Each row has a name. Each piece below is followed by the name of the row it came from, unless a question asks for something else. Each question is about the rows just above it.

Columns, left to right: A E H R D T Y P
[-10  30 -94  23 -74 117 -48  54]  G
[-32 -17  38 -24  23 -42  26 -20]  F
[-32 -17  38 -24 102 -42  26 -20]  V
Which row holds this, read backwards? [-42  23 -24  38 -17]
F
Move every entry of [26] by -1 step of 1.
[25]
Number of entries in [-32 -17  38 -24  23 -42  26]:
7

Columns, left to right: S Q B Z L
[ -74   10   76  -30 -102] = X
[ -24   29   77  -63 -110] = W
[ 36  36 -78  78 -39] = N
[ -24  -79   77  -63 -110] = J
Which column holds this, read top down? [-110  -39 -110]
L
Which column holds this, read top down? [-63  78 -63]
Z
Count the entries of [-24 -79]:
2
Count the entries of [-24  29  77 -63]:
4
Count the entries of [ -24   29   77  -63 -110]:
5
q: [-78  78 -39]
N
Number of entries in [-24  29  77]:
3

Columns, left to right: vogum dofe Dalum mevu fedu
[-75 -34  37 -11 -15] : Mon
[ 81 -80  27 -88 -42] : Boz
[-75 -34  98 -68  89] : vum
[-76  15  53 -33 -22] : vere
[ 15 -76  53 -61 -17] : kaze
Number of entries in [ 15 -76  53 -61]:
4
q: [-76  15  53]
vere

Columns, left to right: K M U C
[-39 -13 108  23] = gal
[-12 108 -11  18] = vodo
[-115  -34  -45   -4] = vek
[-16  56 -26  23] = zas
[ 54 -26  45  -2] = nuru
[-97  53  71  -7] = sima
[-91 -32  32  23] = Noz
[-82  42 -94 -10] = Sokod
[ 79   5 -10  12] = tud
[  3 -39  39   5] = Febe
Number of entries in [-115  -34]:
2
Which row holds this, read backwards? [108 -13]
gal
Which row holds [ -4 -45 -34] read backwards?
vek

Columns, left to right: vip mobuf gupim rila Masu
[-65  17  45  26 -23] -> fege
[  0 -19 -12 -13  10] -> vazi
[ 11   9  18 -22 -20] -> pasa
[ 35 -28 -70  10  42] -> ror
[ 13  10  -2  17 -66] -> Leraf
[-26   9  38 -34 -49] -> Zafo
[10 13 17 -2 -6] -> pas
[ 15  30 103 -63 -47] -> Zabip
Number of entries in [-65]:
1
Number of entries in [11  9 18]:
3
[10 13 17 -2] is in which row?
pas

Columns, left to right: dato Marak tife gubem Fumu zif pir darun padap
[-99 -78  37 109 -73 112 103  60 -68] = raket
[-78  37 -99 -54  27  -7 -23 -11 -10] = Kuvaz
[ 56 -23  17  20  30 -16  66  33 -32] = sura
[-77 -46  73  30 -59  56 -24  -4   2] = mem
[  2  29 -96 -32 -55  19  69  87 -78] = dobom
Move every entry of [-78  37 109] by +1 step of 1.
[-77  38 110]
[ 56 -24] is in which row?
mem
Which row holds [ 37 -78 -99] read backwards?
raket
Which row holds this, read backwards? [-11 -23  -7  27]
Kuvaz
[109 -54  20] is in which column, read top down?
gubem
Number of entries in [  2  29 -96 -32 -55]:
5
Shift each entry of [-23  17  20  30] by -1 times 1:
[-24  16  19  29]

Columns, left to right: tar gezu favi musi Pak
[ 105  -19  -94 -108  -38] -> Temur
[ 39 -56 -22 -18  99] -> rotu
[ 24 -36  24 101 -61] -> Nonud
[ 79 -44  46 -43 -69] -> vis
[ 80  98 -65  86  30] -> Vuzut
[ 43 -49   1 -44 -34] -> mep
[-71 -10 -46  82 -44] -> safi
[ 16 -67 -14   7  12] -> Kagi
[-80  64 -97  -5  92] -> risi
[-10 -71 -46 101 -61] -> fal
[-10  91  -9 -71 -81] -> Ziput
[ 49 -10 -74  66 -94] -> malon
q: [ -9 -71]
Ziput
[ 16 -80 -10 -10  49] is in which column, read top down?
tar
[  1 -49  43] is which row, read backwards?
mep
Where do [-10 -71 -46] appear?
fal
How many entries does [ 80  98 -65  86] have?
4
Move every entry of [7] by +1 step of 1.
[8]

Columns, left to right: soko Pazo kebu balov
[-32 -44  73 -16] -> Vosa
[ -5 -44  73 -16] -> lukab
[-32 -44  73 -20] -> Pep
[73] with +1 step of 1 on every entry:
[74]
[ -5 -44  73 -16] is in which row?
lukab
q: [-32 -44  73 -16]
Vosa
[-20  73] is which row, read backwards?
Pep

